Below are the code and all the weights of a small trained network. Each question names an input and a target symbol and asks about switching units off, where a switched-off unit gives its printed mean instead of its output.

import numpy as np


def w(rows, s, z=0):
    codes = np.array(rows[::2]) - 128.0
    scale = np.full(codes.shape[1], s)
    scale[-1] = z or s
    return codes * scale


def norm(h):
    return h / np.sqrt((h * h).mean(-1, keepdims=True) + 1e-5)


def softmax(a):
    e = np.exp(a - a.max(-1, keepdims=True))
    return e / e.sum(-1, keepdims=True)


def log_softmax(a):
    a = a - a.max(-1, keepdims=True)
    return a - np.log(np.exp(a).sum(-1, keepdims=True))


def net(x, mask):
    ids = ['ΓΛΣΩαβεθμξπ'.index(c) for c in x.split()]
    T = len(ids)
    res = E[ids] + P[:T]
    u = 0
    for l in range(3):
        r = norm(res)
        for j in range(2):
            rows = slice(3 * j, 3 * j + 3)
            q, k, v = (r @ M[l][rows].T for M in (Q, K, V))
            z = softmax(np.where(np.tri(T) > 0, q @ k.T / 3**0.5, -1e9)) @ v
            o = O[l][rows]
            res = res + np.where(mask[u + j], z, o[:, -1]) @ o[:, :-1]
        u += 2
    return log_softmax(norm(res)[-1] @ U[:, :-1].T + U[:, -1])


Q, K, V, O = {}, {}, {}, {}
E = w([
[102,56,166,98,17,94,198],'Γ',
[124,110,168,192,68,236,112],'Λ',
[163,81,174,183,134,186,53],'Σ',
[188,95,54,192,132,101,222],'Ω',
[105,92,109,134,54,218,180],'α',
[155,134,112,243,82,219,180],'β',
[201,184,35,158,183,158,81],'ε',
[96,102,183,52,52,171,62],'θ',
[197,69,128,98,152,58,69],'μ',
[162,71,82,126,172,162,115],'ξ',
[116,155,55,2,87,104,134],'π',
],0.013)
P = w([
[4,12,24,202,120,175,123],'0',
[35,87,1,164,192,179,74],'1',
[76,100,73,174,144,110,139],'2',
[134,79,55,135,141,136,75],'3',
[133,108,95,146,110,119,128],'4',
[167,94,96,125,92,119,99],'5',
[169,113,111,134,85,122,124],'6',
[183,109,116,118,84,124,118],'7',
[192,124,131,119,85,119,123],'8',
[192,127,140,105,91,123,131],'9',
[195,130,149,101,110,125,143],'10',
[189,137,159,88,136,145,159],'11',
[186,144,176,85,169,150,183],'12',
[244,119,167,59,131,180,165],'13',
],0.0098)
Q[0] = w([
[175,70,48,117,77,124,80],'0.h0',
[93,166,55,100,98,93,87],'0.h0',
[41,190,136,143,187,118,182],'0.h0',
[98,167,103,155,96,71,100],'0.h1',
[123,145,213,122,146,80,127],'0.h1',
[254,70,116,117,30,136,186],'0.h1',
],0.0059)
K[0] = w([
[141,209,139,122,3,198,177],'0.h0',
[187,92,171,138,149,128,102],'0.h0',
[42,74,52,128,101,182,92],'0.h0',
[96,227,139,196,85,90,38],'0.h1',
[101,179,71,148,149,166,146],'0.h1',
[251,238,231,79,132,149,194],'0.h1',
],0.0054)
V[0] = w([
[182,132,152,177,57,80,109],'0.h0',
[206,162,178,97,128,138,216],'0.h0',
[94,174,107,123,88,167,97],'0.h0',
[172,204,245,163,28,5,2],'0.h1',
[112,168,170,123,194,154,108],'0.h1',
[4,218,168,183,155,40,52],'0.h1',
],0.0056)
O[0] = w([
[65,112,93,118,244,120,122,128],'0.h0',
[156,156,245,97,215,121,108,74],'0.h0',
[183,68,122,147,146,67,123,145],'0.h0',
[144,96,42,103,200,231,254,19],'0.h1',
[117,142,168,88,112,130,189,59],'0.h1',
[27,138,106,152,244,157,166,2],'0.h1',
],0.0068,0.0067)
Q[1] = w([
[2,109,134,190,175,142,236],'1.h0',
[144,178,87,172,58,91,174],'1.h0',
[176,75,200,99,101,95,125],'1.h0',
[177,147,112,144,69,83,168],'1.h1',
[5,91,202,156,216,154,165],'1.h1',
[155,108,120,150,120,145,66],'1.h1',
],0.0092)
K[1] = w([
[22,73,1,187,99,97,21],'1.h0',
[186,134,131,72,182,191,88],'1.h0',
[120,219,166,117,179,148,144],'1.h0',
[211,142,233,106,172,75,190],'1.h1',
[56,88,35,209,80,28,68],'1.h1',
[178,161,107,81,177,113,127],'1.h1',
],0.0078)
V[1] = w([
[147,120,99,102,84,125,237],'1.h0',
[193,99,185,176,114,86,180],'1.h0',
[100,138,198,61,151,138,1],'1.h0',
[119,111,221,121,62,75,153],'1.h1',
[92,96,110,198,105,88,209],'1.h1',
[147,123,155,181,116,234,128],'1.h1',
],0.0066)
O[1] = w([
[129,175,220,209,158,79,19,100],'1.h0',
[40,200,137,105,155,106,105,208],'1.h0',
[151,92,5,189,124,150,253,173],'1.h0',
[126,150,52,123,247,179,116,249],'1.h1',
[125,184,125,96,181,99,17,29],'1.h1',
[133,125,98,50,138,37,120,67],'1.h1',
],0.0058,0.002)
Q[2] = w([
[231,78,120,134,225,122,52],'2.h0',
[168,123,144,45,109,55,78],'2.h0',
[1,206,139,87,204,136,110],'2.h0',
[165,19,244,143,117,50,162],'2.h1',
[194,127,205,95,49,251,29],'2.h1',
[161,124,142,178,9,92,244],'2.h1',
],0.0093)
K[2] = w([
[85,182,191,83,125,163,205],'2.h0',
[163,173,207,146,164,148,161],'2.h0',
[53,101,71,186,106,99,88],'2.h0',
[161,244,138,83,158,194,160],'2.h1',
[163,161,214,113,169,79,202],'2.h1',
[239,128,143,48,170,229,129],'2.h1',
],0.011)
V[2] = w([
[120,84,191,47,121,170,98],'2.h0',
[89,149,46,17,163,53,124],'2.h0',
[179,125,103,178,204,137,101],'2.h0',
[104,158,107,66,100,56,135],'2.h1',
[197,107,113,100,167,39,165],'2.h1',
[105,8,218,184,83,33,162],'2.h1',
],0.012)
O[2] = w([
[166,144,88,181,84,92,159,83],'2.h0',
[115,152,144,194,87,176,121,37],'2.h0',
[53,36,29,66,68,96,59,72],'2.h0',
[168,151,182,195,148,219,153,192],'2.h1',
[26,200,63,180,104,104,77,167],'2.h1',
[62,161,159,165,174,11,213,254],'2.h1',
],0.011,0.0046)
U = w([
[119,84,70,79,125,109,212,59],'Γ',
[111,185,168,132,222,116,177,143],'Λ',
[172,118,132,64,169,106,173,83],'Σ',
[53,178,234,109,116,88,26,80],'Ω',
[168,181,148,87,112,103,112,254],'α',
[118,65,157,81,60,159,49,62],'β',
[158,127,180,198,93,176,100,70],'ε',
[134,138,219,24,189,112,78,140],'θ',
[46,109,59,158,119,133,196,89],'μ',
[184,91,56,139,143,144,254,38],'ξ',
[138,87,162,149,61,71,128,214],'π',
],0.0091,0.0066)

Each question gives the input, a string of symbols that net reads in full, and the target symbol t.
The units are the heads (3 rows each of Q, K, V and O). Each row of codes is followed by its name. A weight is (code - 128) times the scale printed after its matrix; where a second scale follows, it is the last column's (O and U).
mask holds one flag per head, layer by layer. A switched-off head (its flag False) gives its mean, the last column of its rows in O, instead of its output. The means were averaged over made-up inputs and are rounded, as every weight is.
A unit's drop is (log p(t) with every unit on - log p(t) with that unit switched off) / (log p(t) with every unit on - log p(t) with every unit switched off).
The circuit of an input: a set's keep is (log p(t) with only the set's units on - log p(t) with every unit switched off) / (log p(t) with every unit on - log p(t) with every unit switched off). Starting from all 6 units, units are removed one at a time, each time the one whose removal leaves the highest keep (on an exact tie, the one counted first), for as long as the keep stays at least 0.8.
circuit, biggest first: the units of the circuit, biggest drop first
most important unit: the unit with the biggest drop
which heads matter: for each layer, one digit per head in row order, 1 if its drop is at least 0.15 and else 0, layers parted by /
input Λ ξ ε, target π: most important unit : 1.h1
input π Ω μ Ω Ω Γ μ θ Λ, target ξ: circuit, biggest first : 0.h1, 2.h0
input ε π μ π, target μ: which heads matter : 01 / 00 / 01
input ξ ε Ω Σ θ α π Σ Γ ε ξ π Ω, target ε: which heads matter : 00 / 01 / 01
input Ω μ Γ Γ π ε α, target β: which heads matter : 00 / 00 / 11
input π Γ Ω π μ π μ, target ε: circuit, biggest first : 2.h0, 2.h1
input π π Γ π ξ ξ α ξ ε Ω Λ, target Ω: circuit, biggest first : 2.h1, 1.h0
input Ω ξ ε, target π: circuit, biggest first : 2.h1, 1.h1
input π Λ Λ π θ, target ε: which heads matter : 00 / 10 / 10
input Ω Ω ξ Ω Γ ε μ Ω π α, target ε: circuit, biggest first : 2.h1, 0.h0
input ε ε β, target β: which heads matter : 00 / 00 / 11
input θ Γ π Ω Γ ε π π π, target ε: circuit, biggest first : 2.h1, 2.h0
input ε ξ μ π Σ Ω π ξ Γ Λ, target Λ: circuit, biggest first : 2.h1, 0.h0
input π Ω Γ ξ Γ π β ξ, target θ: circuit, biggest first : 2.h0, 1.h0
input θ π π Γ, target ε: most important unit : 2.h0
input ε ξ π Σ μ Γ Σ β π Γ ε ξ Ω ξ, target Ω: which heads matter : 00 / 10 / 01
input Λ Γ Γ α π μ Ω ε, target Ω: which heads matter : 00 / 11 / 11
input π π Γ, target ε: which heads matter : 00 / 00 / 11
input μ ε Γ Ω Σ Γ Γ Ω, target Λ: which heads matter : 00 / 10 / 01
input θ Λ ε Γ π Γ Γ ξ θ Γ Γ ξ Ω θ, target Ω: circuit, biggest first : 2.h1
input θ β π Ω Λ, target Ω: which heads matter : 00 / 01 / 10
input π Σ μ Γ Λ μ θ, target μ: circuit, biggest first : 2.h1, 0.h1
input Γ θ Σ π Ω Γ μ Γ π ξ π π π ε, target ε: which heads matter : 00 / 01 / 11
input Γ θ Γ, target ξ: circuit, biggest first : 1.h0, 0.h1
input π Γ ξ Γ μ μ π Ω Ω ε Ω α π ε, target ε: circuit, biggest first : 1.h1, 2.h0
input ε ξ Ω ε π Γ ε π π μ, target ε: circuit, biggest first : 2.h1, 2.h0
input θ θ Γ ε Ω ε Σ θ ξ, target ξ: circuit, biggest first : 1.h0
input π α ξ ξ π β Γ π β π, target θ: which heads matter : 00 / 10 / 10
input Λ Ω ε β μ Γ ε ε π Ω ε Ω ε Γ, target β: which heads matter : 00 / 00 / 01
